Below is a small trained network, with its code and all its weights. Each question gives an input and a class and asks what happens when units are switched off, that is, made to give their printed mean instead of their output.

import numpy as np


def w(rows, s, z=0):
    codes = np.array(rows[::2]) - 128.0
    scale = np.full(codes.shape[1], s)
    scale[-1] = z or s
    return codes * scale


def f(y):
    return y / 2 * (1 + np.tanh(0.7978845608 * (y + 0.044715 * y**3)))


def log_softmax(a):
    a = a - a.max(-1, keepdims=True)
    return a - np.log(np.exp(a).sum(-1, keepdims=True))


def net(x, mask):
    res = np.array(x, float).reshape(1, 4) / 4 @ E
    y = f(res @ A[0][:, :-1].T + A[0][:, -1])
    res = res + np.where(mask, y, B[0][:, -1]) @ B[0][:, :-1]
    return log_softmax(res[-1] @ U[:, :-1].T + U[:, -1])


A, B = {}, {}
E = w([
[26,92,42,122,154],'x0',
[191,144,11,203,150],'x1',
[94,76,96,164,7],'x2',
[98,182,164,218,155],'x3',
],0.011)
A[0] = w([
[199,154,94,82,133,149],'n0',
[156,103,155,34,178,188],'n1',
[105,85,99,2,171,73],'n2',
[211,170,228,140,82,116],'n3',
[106,163,108,44,116,68],'n4',
[40,114,61,182,103,253],'n5',
[123,207,227,114,139,190],'n6',
[216,196,112,106,113,192],'n7',
[127,115,121,189,114,153],'n8',
[122,229,170,185,205,49],'n9',
[79,8,87,82,27,215],'n10',
[123,237,94,130,212,104],'n11',
],0.01,0.0036)
B[0] = w([
[230,165,92,146,150,162],'n0',
[118,116,147,111,209,185],'n1',
[68,7,85,63,111,173],'n2',
[222,98,254,168,120,219],'n3',
[115,94,167,105,160,143],'n4',
[8,105,112,236,202,212],'n5',
[144,206,160,70,131,210],'n6',
[222,143,89,154,93,185],'n7',
[94,110,176,229,150,155],'n8',
[97,191,157,72,70,198],'n9',
[18,60,71,149,61,252],'n10',
[95,193,117,86,55,193],'n11',
],0.0089,0.014)
U = w([
[208,190,2,139,194,141],'0',
[121,226,79,60,95,193],'1',
[166,171,196,38,226,9],'2',
[109,30,125,19,214,101],'3',
[240,88,201,210,67,68],'4',
[95,211,145,253,231,252],'5',
[112,96,188,90,50,140],'6',
[91,79,78,210,100,119],'7',
],0.01,0.0033)

Each question gives the input, the list of numbers given to net, and the class t.
The units are the neurons (one row each of A and B). Each row of codes is followed by its name. A weight is (code - 128) times the scale printed after its matrix; where a second scale follows, it is the last column's (A, B and U).
mask holds one flag per neuron, in row order. A switched-off neuron (its flag False) gives its mean, the last column of its row in B, instead of its output. The means were averaged over made-up inputs and are rounded, as every weight is.
A unit's drop is (log p(t) with every unit on - log p(t) with that unit switched off) / (log p(t) with every unit on - log p(t) with every unit switched off).
The circuit of an input: a set's keep is (log p(t) with only the set's units on - log p(t) with every unit switched off) / (log p(t) with every unit on - log p(t) with every unit switched off). Starting from all 12 units, units are removed one at a time, each time the one whose removal leaves the highest keep (on an exact tie, the one counted first), for as long as the keep stays at least 0.8.
circuit, biggest first: the units of the circuit, biggest drop first
most important unit: the unit with the biggest drop
top k neurons: the k neurons with the biggest drops, biggest first
drop when u is switched off: that unit's drop, to one decimal
input [7,-3,-6,6], class 1: circuit, biggest first -> (n11 n9)
input [-3,8,0,-3], class 0: most important unit -> n3
input [-6,0,-3,-4], class 4: top 2 neurons -> (n3 n7)
input [0,7,0,-1], class 0: circuit, biggest first -> (n10 n3)
input [6,0,-6,7], class 1: top 2 neurons -> (n11 n9)
input [-2,2,1,1], class 4: circuit, biggest first -> (n5 n10)
input [3,-5,1,1], class 3: circuit, biggest first -> (n7 n11 n3)
input [-2,1,1,5], class 4: top 2 neurons -> (n5 n1)
input [-1,-8,-2,-1], class 2: top 3 neurons -> (n6 n10 n5)
input [-7,5,-8,-4], class 4: top 2 neurons -> (n3 n7)
input [-7,3,-8,4], class 2: top 2 neurons -> (n3 n6)
input [-4,2,-7,-8], class 0: top 4 neurons -> (n0 n7 n9 n6)
input [7,-4,2,-2], class 7: top 2 neurons -> (n10 n5)
input [-6,-3,5,-1], class 4: circuit, biggest first -> (n3)
input [-3,8,-5,4], class 1: top 2 neurons -> (n9 n11)
input [8,2,6,7], class 5: top 2 neurons -> (n5 n2)
input [-4,7,-4,3], class 1: drop when n5 is switched off -> 0.1
input [4,-6,4,-1], class 7: drop when n10 is switched off -> 0.2
input [-2,-8,-2,0], class 2: drop when n1 is switched off -> 0.0
input [6,-8,5,-8], class 3: circuit, biggest first -> (n2)
